[[-5, 19, 4, -13, 46, -35, -60, 10],
 [-6, 14, 18, -13, 37, -36, -61, 0],
 [1, -3, -1, 2, 1, 1, 0, 0],
 [8, 14, 40, -12, 24, -41, -61, -21],
 [3, 26, 11, 1, -28, -24, 1, 4],
 [4, 26, 11, 0, -24, -22, 3, 9],
 [18, 19, 48, -11, 25, -44, -60, -25],
 [5, -10, -2, 4, 2, 2, -1, -1],
 [-12, 22, -5, 1, -36, -21, -5, -25]] -> -1

[[57, -7, -27, 68, 53, 27, -11, 33, 22, 37, 46, -20, -17, 31, 49],
 [23, -64, -48, -28, 58, -32, -44, 11, 10, 1, 56, -44, 8, -1, -7],
 [36, -54, -11, 12, -40, 66, 1, -48, 22, 11, 59, -7, -45, 43, -9],
 [51, 36, 9, -43, -46, -13, -47, -64, -60, -25, 2, -19, 10, 42, -13],
 [-16, 11, -37, -19, -45, -9, -29, -14, -13, -53, -30, -4, 31, 30, -24],
 [40, -22, -39, 23, 66, -52, 24, 69, -15, -22, 41, 4, 69, -38, 51],
 [-22, 31, -69, 59, 56, -27, 0, 55, -36, 67, -53, -30, -29, -18, -1]] -> 51

[[-26, 58, -50, 24, -4, -35],
 [-59, 19, 5, -17, -41, -20],
 [-11, -28, -15, -42, -16, 6],
 [-21, 50, -47, 40, -5, -22],
 [-35, 55, -37, -2, -13, -44],
 [38, -7, 9, -67, 44, -28],
 [-27, 59, -49, 19, -5, -39],
 [63, 9, -11, -47, 67, -33],
 [26, -36, -41, -20, 4, 24],
 [61, 10, -10, -49, 67, -35]] -> 24

[[-30, -17, -40, 24, 26, 34],
 [30, 36, -7, -11, -48, 0],
 [36, 67, 65, -23, -1, 25],
 [-2, -47, -9, 35, 19, -15],
 [34, 59, 44, -28, -27, 20],
 [34, 26, -13, 5, -37, -15],
 [34, 66, 67, -23, 4, 25],
 [1, -27, 54, 7, 30, 6],
 [12, 13, 73, -2, 43, 16]] -> 6

[[28, -17, 37, 27, -46, 8],
 [41, -4, 42, -50, 36, -5],
 [-22, 37, -16, 63, -18, 18],
 [14, 52, -28, -16, 60, 0],
 [9, 32, -23, -26, -36, 62],
 [-30, 36, 25, -34, 3, 4],
 [-24, 40, -17, 62, -17, 13],
 [-18, 23, 48, -29, -29, 22],
 [-50, -2, 21, -33, 31, -30],
 [40, 24, -30, -17, 41, 5],
 [48, -9, 44, -19, -39, 21]] -> 5

[[20, -26, 4, -16, -40, -10, -55, 17, -44, 10, -57],
 [59, -21, 45, -8, -34, 18, 12, 14, 34, -47, 15],
 [14, -81, -5, -11, -1, -12, -50, -21, 28, -22, -18],
 [25, -7, 0, 14, 33, 8, -59, 20, -54, -19, 47],
 [-8, -70, -11, -4, 49, -2, -35, 28, 32, 0, -30],
 [-40, -56, 12, -29, -8, 5, -42, 37, -36, -17, 34],
 [-33, -50, 5, -3, 6, -9, -12, -1, 27, -68, 47],
 [-42, -3, -29, -14, -27, -30, -47, 2, -49, -38, -31],
 [15, -15, 1, 27, -32, -34, -46, 9, -26, -33, -65],
 [-2, 24, 50, -22, -42, 16, 12, 31, -57, -27, 31]] -> -65

[[23, -14, -52, 49, -19, -13, -78, 26, 42, -22, -17],
 [21, 62, 72, -11, 36, 20, 58, -15, -26, 3, -15],
 [12, 55, 48, -21, 24, 37, 62, -14, -6, 43, 3],
 [18, 14, -5, 15, 6, 23, -14, 3, 30, 25, 13],
 [16, 45, 73, -8, 39, 15, 61, -8, -27, -1, 0]] -> 13
---
537,643,704,938,650,561,842
843,340,929,481,47,986,423
851,818,418,506,151,676,442
| 442

294,409,-573,698,144
540,123,146,-586,549
| 549

8674,8599,8222,1691 | 1691

-773,-388,-456,-24
548,467,-337,-575
-870,-101,-463,288
| 288

49,69,24,96,47,36
79,64,20,37,63,47
68,10,7,57,4,12
| 12

33,-9,23,-32,12 | 12
---
[[ 300  345 -542 -433 -317  159 -211]
 [-143  509  169   99  -34 -164 -742]] ans = -211, -143

[[97 46 60 63 56 19]
 [92 57 60 63 59 54]
 [93 71 60 85 56 54]] ans = 19, 93

[[3 4 2 8 8 2]
 [6 3 9 1 6 5]] ans = 2, 6

[[8 1 4 2 2 6 6]
 [3 3 3 3 2 3 3]] ans = 6, 3

[77 19 43 59 41] ans = 41, 77

[[-27  45  44  19 -22  -7  45]
 [-24  45  44 -24   9 -12  45]
 [ 31  15 -17  48   2 -41  15]] ans = 45, 31

[43 20 39 94] ans = 94, 43

[[28 51 83 53]
 [20 14 62 34]
 [ 7 25 75 49]] ans = 53, 7

[[ 477  800  409   60  540  225 -736]
 [ 411  475  143  101  514  352  675]
 [ 280  878  716  422  300  335  479]] ans = -736, 280
---
array([186, 748, 998, 965, 765]) -> 765

array([ 911, -441, -425, -895,  763, -393, -351]) -> -425

array([[103,  29, 111, 128, 158, 208,  75],
       [ 96, 108, 102, 113, 100,  95, 104],
       [117,  91,  95, 111, 122, 123, 107]]) -> 91

array([-740,  -79,  131,  822,  -54, -868,  563]) -> -79

array([4783, 1515, 8150, 3368, 4540, 4991, 3746]) -> 3746

array([-22, -24,  43, -10, -45, -11]) -> -22
